[-0.05  1.33 -3.41 -1.08 -2.09  4.60 -1.25  1.11  2.63 -3.65 -0.49  3.55
  8.07 -1.67 -0.40 -0.43  2.35  5.93 -0.68 -1.90 -1.20  3.37 -3.26  1.73
  0.09  0.43  2.90 -0.80 -4.96  1.88  3.11  2.08  0.18 -0.58  4.70 -1.23
  3.21 -0.93 -1.16  1.89 -1.05 -4.35  1.07  4.69  0.71  0.32 -0.24 -2.34
  1.63  2.26  0.94  0.10  0.33 -0.17 -2.97 -1.93 -1.02 -2.31  5.73] = sop
[-0.05  1.33 -3.41 -1.08 -0.26  4.60  2.07  3.23  2.63 -3.65 -0.49  3.55
  8.07 -1.67 -0.40 -0.43  2.35  5.93 -0.68 -1.90 -1.20  3.37 -3.26  1.73
  0.09  0.43  2.90 -0.80 -4.96  0.45  3.11  2.08 -0.76 -0.58  4.70 -1.23
  3.21 -0.93 -1.16  1.89 -1.05 -4.35  1.07  4.69  0.71  0.32 -0.24 -2.34
  1.63  2.26  0.94  0.10  0.33 -0.17 -2.97 -1.93 -1.02 -2.31  5.73] = diven
[-1.47 -1.08 -2.01 -1.31  0.27 -6.76 -1.25 -1.90  4.25 -0.68  0.12 -2.09
  0.50  3.07 -3.64 -0.52 -0.58  3.27 -5.57  1.61  2.36  2.75 -0.75  3.41
  1.03  4.07 -3.45  0.17  0.14  5.26 -5.70 -3.47  0.81  0.79 -4.48 -4.97
 -2.32 -2.47 -4.47  1.04  0.11 -2.10 -0.37 -4.88  0.85 -0.51 -4.04 -0.38
  4.69  1.67  3.02 -5.71 -1.76  2.06 -1.45  3.24 -4.81 -3.99 -0.95] = nifa
where: [-4.81]
nifa, 56
where: [3.24]
nifa, 55
where: [-0.75]
nifa, 22
where: [1.67]
nifa, 49
where: [0.14]
nifa, 28

[-0.85  1.59  1.60 -5.21 -4.62 -5.22] : nodid
[-0.85 -2.96  1.60 -1.50 -4.62 -5.22] : tov
[-0.85 -2.95  1.61 -2.38 -4.62 -5.22] : Tuga
where: [-2.96]
tov, 1
where: [1.61]
Tuga, 2
where: [-2.38]
Tuga, 3
which: [-0.85 -2.96  1.60 -1.50 -4.62 -5.22]
tov

[-2.91 -1.41 -8.78  0.17  1.34 -2.19 -1.36 -2.24  1.18 -2.28 -2.81  0.26
  0.84 -3.09  0.47 -0.85  2.79  0.70  6.36  4.06  4.64]  keda
[-0.06 -0.91 -0.66 -0.80  1.22 -6.98  0.53  0.07 -1.49  0.06  3.28 -0.31
 -1.10  1.64 -1.40  1.90  0.40 -5.09  4.87  0.49 -0.97]  tep
[ 0.60 -1.54 -3.92  1.34  0.86 -5.21  2.21  0.58  0.72  0.18  3.08  0.05
  0.48  1.01  0.79 -1.74  1.20 -0.10 -1.48  2.23  3.08]  Suda
[-0.98  2.53 -2.39 -0.53 -1.01 -0.05 -2.72 -4.04 -4.52 -0.52  0.50  0.24
 -0.90  0.29 -1.63 -2.75  2.03 -0.68 -2.33  1.59 -1.14]  Bomod
[ 1.79 -0.27 -0.85 -0.46  0.86  3.94  1.72  0.03 -2.12  1.21  1.23  0.09
 -1.44  1.64 -0.93 -1.52 -1.02  0.34 -2.02 -0.79 -2.15]  nit
[-0.98  2.53 -2.39 -0.53 -1.01 -0.05 -2.72 -4.04 -4.52 -0.52  7.72  0.24
 -0.90  0.29 -1.63 -2.75  2.03 -0.68 -2.33  1.59 -1.14]  Vom
[ 0.09  0.10  0.27 -1.22 -1.05 -0.11 -0.55 -1.62 -2.91 -0.06  4.44 -0.20
 -2.65  0.79 -1.64  1.07 -2.26 -2.10  1.88 -2.16 -3.70]  kepi
where: [0.06]
tep, 9
where: [-1.64]
kepi, 14

[-2.64 -3.52  0.55 -2.45 -5.43 -0.12 -2.49 -0.99 -1.60  1.05 -0.64 -1.14
 -0.75  0.31] -> veg
[-1.27 -0.50  1.07 -2.06  2.39  1.32 -1.12  0.93  0.17 -1.77 -0.83 -5.51
 -0.23  0.12] -> finaf
[ 0.92  0.73 -0.75  0.70 -2.42  1.45 -0.80  0.41  0.99 -0.64 -1.86 -0.85
  0.54  0.72] -> Daga
[-2.37 -0.73  0.81  1.32 -4.62 -1.19 -6.69 -5.44  0.80 -2.24 -1.78  2.21
  0.19  0.89] -> Sanav
[ 1.56 -2.87 -0.09  3.43 -9.98 -0.97  1.00 -0.10 -1.75 -3.32 -0.08 -3.34
  3.75  0.90] -> dud
[ 1.71  0.29 -3.02  6.00  1.17 -1.56  1.89  0.47  1.45 -4.12 -6.54 -2.18
 -1.68  0.95] -> renur
[-0.30  2.70 -5.41 -2.54  4.63 -5.57 -4.08 -3.51  2.04 -3.38  0.72 -7.98
 -3.64  0.41] -> tol
[-2.37 -0.73 -2.15  1.32 -4.62 -1.19 -6.69 -5.44  0.80 -2.24 -1.78  2.21
  0.19 -4.29] -> takeg
[-0.30  2.70 -5.41 -2.54  4.63 -5.57 -4.08 -3.51  2.04 -3.38  0.72 -1.87
  3.31 -0.37] -> bomaz
[-0.91  1.49 -2.24  1.52  0.23 -2.95 -2.94 -0.86  1.59 -6.00  4.08  5.56
  4.09  1.76] -> Viso
where: [0.90]
dud, 13
where: [0.55]
veg, 2
where: [-0.91]
Viso, 0

[ 2.15  7.46 -1.14 -1.27  3.55  3.74  2.13 -2.35  8.64  3.91  1.57  0.47
  3.75  7.10 -0.78  1.13  1.63 -1.17  6.24  1.28  3.88 -1.62] : dafo
[ 1.74  1.21  2.30 -2.45 -0.62 -4.17  3.86  1.21  8.08  1.01  1.25  1.75
  2.73  3.53 -0.79  2.85 -1.42 -0.72  1.53  3.22  0.20 -3.90] : fizi
[-1.47  1.13 -6.77  0.18 -0.26  5.02 -1.54 -2.21 -5.96  0.83  2.65 -6.42
  0.78 -0.26  0.46 -1.37  1.11  6.23  0.96 -0.46  0.05 -1.58] : Fona
where: [3.75]
dafo, 12
where: [0.46]
Fona, 14
where: [1.74]
fizi, 0
where: [-0.62]
fizi, 4
where: [1.75]
fizi, 11
where: [-0.79]
fizi, 14
where: [6.24]
dafo, 18

[ 0.08  4.38  0.21  2.70 -1.06  0.85] = pega
[-0.99  1.03  0.11 -0.19 -6.16  0.46] = fabar
[-0.06 -0.30 -0.13  2.12  5.19  0.46] = fubem
[ 1.67  2.87  0.71  0.74  1.19 -0.01] = fal
[-0.70  5.10 -0.26  0.07 -2.36 -0.14] = bimo
[ 0.45  5.45  0.76 -0.67  0.01 -0.14] = rasan
[-0.41 -8.10  0.21  2.54 -2.29  0.27] = ziv
[ 1.35  7.38  0.67  3.75 -1.70  0.41] = Sovek
[1.95 1.15 1.43 3.72 2.53 5.20] = Kir
[-0.17  3.17 -1.23  0.02  1.94 -1.09] = Bever
[-0.48 -0.04  0.23  0.88 -6.37 -0.20] = Varaf
where: [5.19]
fubem, 4
where: [2.54]
ziv, 3
where: [0.76]
rasan, 2

[ 1.42  0.91 -2.34 -0.36  1.92  2.17  0.75 -0.63  1.50  2.12 -1.57 -0.14
 -2.33 -2.85 -3.13  1.03 -0.22  0.48  0.07 -0.47 -0.14 -0.75 -0.92] -> vik
[-0.64  4.99 -0.21 -2.22  4.16 -0.22 -2.58  1.70 -0.43  0.86 -1.34  0.89
 -1.83 -0.58  2.59  3.85  3.09  1.07  1.00 -0.26  0.91 -2.74  0.53] -> delum
[-1.01 -3.50 -1.76 -6.66 -1.42  0.67 -1.53 -4.08 -0.43  1.53  0.66  0.79
 -2.91 -2.76  4.25 -5.06 -7.62  3.73 -6.58 -2.78 -1.77 -3.57 -4.41] -> nakop
where: [-0.21]
delum, 2
where: [-1.77]
nakop, 20
where: [-2.34]
vik, 2

[2.16 0.98 2.72 0.58 1.50 0.65 1.39 2.70 1.88 2.42 3.03 2.92 1.85 2.21
 1.86 1.09 3.65 1.20 0.81 2.58 2.42 2.29 1.96 1.03 1.00 1.75 1.64 2.08
 1.89 1.04 1.56 4.63 2.71 3.31 1.87 1.87 1.99 3.96 1.74]  leg
[2.24 3.27 0.80 2.33 1.32 3.23 1.64 1.66 2.03 1.20 1.92 1.03 2.99 1.16
 1.65 2.22 0.76 2.30 2.07 1.53 1.06 2.12 0.79 3.03 4.05 1.45 2.63 5.46
 0.99 1.81 2.16 1.31 1.44 1.00 1.38 2.21 3.06 2.10 1.83]  Renam
[1.83 1.73 1.84 1.58 1.77 1.74 1.81 2.04 1.93 1.34 2.24 3.25 2.02 1.87
 2.05 1.96 2.10 1.14 1.39 1.56 1.57 1.90 1.82 2.25 1.46 1.61 2.19 2.09
 1.61 1.37 2.41 1.06 2.46 0.97 1.50 1.83 1.53 1.52 1.45]  met
[0.78 2.38 0.92 1.64 1.14 3.19 1.62 3.05 2.64 0.77 2.20 4.24 3.62 1.56
 2.22 3.09 1.88 0.88 1.06 1.56 1.30 2.53 1.78 2.59 1.76 1.67 1.70 4.55
 0.80 0.70 2.83 0.66 2.84 0.60 1.47 1.57 1.65 1.35 1.13]  dedun
[1.01 1.45 3.56 2.39 0.96 0.80 1.94 2.23 0.69 4.46 0.75 1.17 1.43 2.10
 0.95 1.66 2.05 2.93 1.22 5.46 2.47 1.07 2.93 1.24 1.09 2.88 1.04 0.29
 3.13 3.05 0.71 2.32 1.06 6.09 2.98 1.63 1.76 1.52 1.75]  fuz
[2.10 2.46 1.17 1.76 1.92 1.35 1.71 1.34 1.50 2.37 1.23 0.64 1.34 1.86
 1.15 1.54 1.43 3.93 1.89 2.71 1.84 1.47 1.50 1.26 2.36 3.06 1.46 1.38
 2.20 3.44 0.96 2.46 0.71 3.74 1.85 1.36 1.66 1.93 1.91]  lik
[2.54 1.77 1.71 3.22 2.51 2.46 1.98 1.24 1.53 2.07 1.33 1.30 1.49 1.41
 1.71 1.78 1.31 2.26 3.57 1.25 1.76 1.43 1.22 2.03 2.08 1.91 1.90 1.58
 2.01 2.84 1.96 1.62 1.04 2.09 1.73 2.31 1.70 1.44 2.31]  lugog
[0.50 0.75 5.04 1.63 0.70 0.51 1.97 5.45 0.71 4.22 0.53 2.18 1.76 3.17
 1.00 1.93 3.66 1.54 0.58 7.24 3.18 0.79 5.40 1.01 0.80 3.19 1.05 0.24
 3.08 1.74 0.72 2.51 1.68 5.20 3.46 1.22 2.23 1.55 1.53]  Bemem
[1.02 1.87 1.36 2.66 1.95 3.20 1.88 2.49 1.76 1.43 1.52 3.18 2.40 2.04
 1.98 2.60 1.38 1.11 2.41 1.02 1.84 1.45 2.34 2.41 1.42 1.54 1.90 1.51
 1.19 1.42 2.27 0.73 1.90 0.92 1.98 2.10 1.42 0.98 1.30]  diro
where: [2.72]
leg, 2
where: [3.56]
fuz, 2

[-0.23 -0.22  0.21  1.50  0.06  0.46  1.34  0.42 -0.59  0.02  0.73  0.72
  0.94 -0.66 -0.55  0.13 -0.52 -0.54 -0.22  0.12 -0.06  0.06  0.07  0.42
 -1.07 -0.32  0.13 -0.12 -0.28 -0.51  0.92  0.81  0.08  0.17 -0.25  1.15
 -1.53  0.87 -0.33  0.25  1.86 -0.85 -0.92 -0.19  0.18  0.36  0.18 -0.50
  0.45  0.18 -0.80 -1.09 -0.70  0.46 -0.93  0.43 -0.66 -0.05 -0.50 -0.02
 -0.09  0.45]  Sekud
[-0.41 -0.75  0.08  1.69 -0.26  0.40  0.65 -0.04  0.03 -0.85  0.80  0.24
  0.33  0.11 -0.41  0.13  0.59  0.35 -0.33 -0.77  0.91  1.11 -0.24  0.63
  0.40 -1.45  0.15 -0.75 -0.13 -0.50 -0.13  0.75 -0.79  0.28 -0.79  0.75
 -0.82  0.72 -0.74  0.46  1.69 -0.21 -1.15  0.73 -0.13  0.13 -0.07  0.26
 -0.01  0.00 -0.94 -2.26 -1.90 -0.25 -1.36  0.47 -0.03  0.62  0.03  0.19
  0.00 -0.32]  Zepi
[-0.41 -0.75  0.08  1.69 -0.26  0.40  0.65 -0.04  0.03 -0.85  0.80  0.24
  0.33  0.11 -0.41  0.13  0.59  0.35 -0.33 -0.77  0.91  1.11 -0.24  0.63
  0.40 -1.45  0.15  1.06 -0.13 -0.50 -0.13  0.75 -0.79  0.28  0.00  0.75
 -0.82  0.72 -0.74  0.46  1.69 -0.21 -1.15 -0.54 -0.13  0.13 -0.07  0.26
 -0.01  0.00 -0.94 -2.26 -1.90 -0.25 -1.36  0.47 -0.03  0.62  0.03  0.19
  0.00 -0.32]  bev
[-0.26  0.95  0.30  0.06  0.19 -0.19  1.04 -2.39  0.10  0.56  0.23 -0.47
 -0.64  0.75  0.19 -0.62  1.23  0.39 -1.69  0.91  0.14  0.80  1.22 -1.79
 -1.07  0.85  0.16  0.24  0.08  0.20  1.82  0.98 -0.92 -0.13  0.51  0.01
 -0.01  0.18  0.29  0.45  0.64  0.57  0.55  0.14 -0.40 -0.53 -0.58  0.60
  1.05  0.01 -0.23  1.01  0.89 -0.27 -0.69  0.78 -0.87 -1.15  1.03  0.36
 -0.27  0.10]  labug
[ 0.04 -0.72  1.03  1.19 -0.26  0.87  1.19  0.27 -0.46  0.61  0.10 -0.21
  1.18 -0.28 -0.87  0.19  0.65 -0.55 -0.57 -0.98  1.32  0.61 -0.11  0.72
  0.34 -0.44 -0.60 -0.84  1.76  0.08 -0.14 -0.25 -0.09 -0.01  0.72  1.46
 -0.96  0.12 -0.40  0.43  1.54  0.30 -0.40 -1.12  0.44 -0.47  0.12  0.24
  1.16 -0.59 -0.49 -1.91 -0.53  0.27 -0.38  0.03  0.57  0.02  0.62 -0.34
 -0.99  0.28]  Siniv
[-0.23 -0.22  0.21  1.50  0.06  0.46  1.34  0.42 -0.59  0.02  0.73  0.72
  0.94 -0.66 -0.55  0.13 -0.52 -0.54 -0.22  0.12 -0.06  0.06  0.07  0.42
 -1.07 -0.32  0.13 -0.12 -0.28 -0.51  0.92  0.81  0.08  0.17 -0.25  1.15
 -1.53 -0.96  0.37  1.73 -0.81  0.36  0.13  0.75  1.32 -0.03 -0.55  0.17
 -1.13 -0.52 -0.42  0.14  0.25  0.55 -1.59 -0.19  0.65  0.56  0.81 -0.15
 -1.15 -0.04]  Puf
[ 0.82 -3.85 -1.00  1.56  1.38 -6.79 -0.26 -3.44 -0.55 -1.65 -2.78 -5.82
 -2.19  4.54 -2.71  3.60  2.85  0.05 -3.48  1.37  0.65 -4.77 -2.72  0.00
 -1.26  0.46  3.14 -0.03  4.47  5.96 -2.25  4.49  4.48 -4.05 -0.78  0.83
 -2.27  0.30  2.59  1.19  2.67  3.06  0.11  3.10  7.45  2.08  2.88 -0.09
 -0.94  1.80 -3.57  3.54 -2.94  0.58 -5.39  0.31 -1.94 -1.31 -5.23  1.36
  5.33  2.31]  Der
[-0.48 -0.21  0.24  1.39 -0.63  0.11 -1.23  1.71  0.79  0.84  0.12  0.33
  0.48 -0.02  0.42 -0.18 -0.99 -0.10 -1.03 -0.52 -0.26 -0.43  2.48  0.21
 -0.45  0.43 -1.15  0.34  0.36  1.60 -0.09  0.71  1.02 -0.45  0.28 -1.05
 -1.00 -0.06  2.03  1.12 -0.45 -0.81 -1.46  1.15  0.62  0.07 -0.62 -0.04
 -0.52  0.35 -1.42  0.25 -0.50  0.83 -1.20  1.01 -0.99 -0.22 -1.18  0.65
  1.45  0.34]  Manop
[-0.44 -0.63  1.55 -1.95 -0.02  2.01  0.33 -3.02  2.32 -0.94  2.09 -1.20
  2.79 -0.47  0.59  1.88  0.77  0.86  1.12  1.61 -0.52 -0.04 -1.39 -0.50
 -0.97 -1.15 -0.54 -0.02 -0.22  0.66  1.57 -0.15  0.22 -1.91  1.50  0.23
  0.60  0.32 -0.21  1.33  1.19 -1.15  3.03 -1.12 -1.07  1.03 -1.60  1.37
 -0.57  1.04  0.01 -0.13 -0.17 -0.76 -0.19  0.52  0.33 -0.38 -0.46  1.12
 -2.19  1.22]  fafas
where: [1.23]
labug, 16
where: [4.48]
Der, 32
which: [-0.23 -0.22  0.21  1.50  0.06  0.46  1.34  0.42 -0.59  0.02  0.73  0.72
  0.94 -0.66 -0.55  0.13 -0.52 -0.54 -0.22  0.12 -0.06  0.06  0.07  0.42
 -1.07 -0.32  0.13 -0.12 -0.28 -0.51  0.92  0.81  0.08  0.17 -0.25  1.15
 -1.53 -0.96  0.37  1.73 -0.81  0.36  0.13  0.75  1.32 -0.03 -0.55  0.17
 -1.13 -0.52 -0.42  0.14  0.25  0.55 -1.59 -0.19  0.65  0.56  0.81 -0.15
 -1.15 -0.04]
Puf
where: [-2.27]
Der, 36
where: [1.05]
labug, 48

[-1.17 -1.13 -1.76  0.12 -0.29 -1.36 -3.61 -0.29  1.27 -0.58 -2.18 -0.08
  1.41  0.40  1.48 -0.09 -0.96 -0.72 -0.09 -1.79 -0.35 -4.48  1.60 -1.03
  0.22  1.66 -3.68  1.28 -0.37  3.78  3.07 -2.38  2.18 -1.63  0.77 -0.31
 -2.34 -1.02 -1.05 -0.91 -1.32 -1.80  1.66  0.19 -0.75 -0.19  4.02 -0.98
 -2.46  0.63  1.10 -0.71] : sizu
[-0.23  2.89 -1.75 -0.74  1.08 -3.42 -3.84  1.43  0.06 -3.14  0.11  0.36
 -3.73  3.28  2.94  1.61  1.71 -1.31  1.11  1.86  0.06 -2.61 -0.66 -0.88
  1.47  1.30 -5.59  1.69 -2.01 -0.45  3.54 -5.85  3.10 -0.49  1.16 -0.99
 -5.48  1.87  0.72 -1.86 -2.85 -5.53  0.93  1.04  1.59  1.45  1.43 -0.79
 -4.30  0.20 -0.85  1.03] : gadit
[-1.17 -1.13 -1.76  0.12 -0.29 -1.36 -3.61 -0.29  1.27 -0.58 -2.18 -0.08
  1.41  0.40  1.48 -0.09 -0.96 -0.72 -0.09 -1.79 -0.35 -4.48  1.60 -1.03
  0.22  1.66 -3.68  1.28 -0.37  3.78  3.07  1.46 -2.55  2.77 -5.92  1.75
 -1.32 -0.69 -0.80  0.71 -1.93 -0.15  3.31 -1.46 -1.14 -2.73  0.56  2.24
  1.67  0.46 -1.12  2.09] : deda
[ 1.86 -4.94 -3.85  2.08 -5.31 -0.43 -0.59 -3.26 -0.70  0.72 -2.24  0.71
 -0.72 -0.45 -2.95 -4.17 -2.13  1.31 -0.59 -1.27 -1.07 -3.72  1.72 -0.37
 -4.51  1.88 -4.20  1.37 -1.92  1.46 -4.98  0.07 -7.20  0.76 -2.09 -3.42
  0.97 -2.22 -0.98 -0.41 -0.67 -2.82 -1.31  1.63 -1.32 -5.64 -0.48 -0.61
 -2.10  1.92  0.14 -2.52] : Safu
[ 1.86 -4.94 -3.85  2.08 -5.31 -0.43 -0.59 -3.26 -0.70  0.72 -2.24  0.71
 -0.72 -0.45 -2.95 -4.17 -2.13  1.31 -0.59 -1.27 -1.07 -3.72  1.72 -0.37
 -4.51  1.88 -4.20  1.37 -1.92  1.46 -4.98  0.07 -7.20  0.76 -2.09 -3.42
  0.97 -2.22 -0.98 -0.41 -0.67 -2.82 -1.31  1.63 -4.09 -3.72  0.41  2.95
  3.54 -1.89 -0.17  3.14] : kifom
which: [ 1.86 -4.94 -3.85  2.08 -5.31 -0.43 -0.59 -3.26 -0.70  0.72 -2.24  0.71
 -0.72 -0.45 -2.95 -4.17 -2.13  1.31 -0.59 -1.27 -1.07 -3.72  1.72 -0.37
 -4.51  1.88 -4.20  1.37 -1.92  1.46 -4.98  0.07 -7.20  0.76 -2.09 -3.42
  0.97 -2.22 -0.98 -0.41 -0.67 -2.82 -1.31  1.63 -1.32 -5.64 -0.48 -0.61
 -2.10  1.92  0.14 -2.52]
Safu
where: [1.47]
gadit, 24

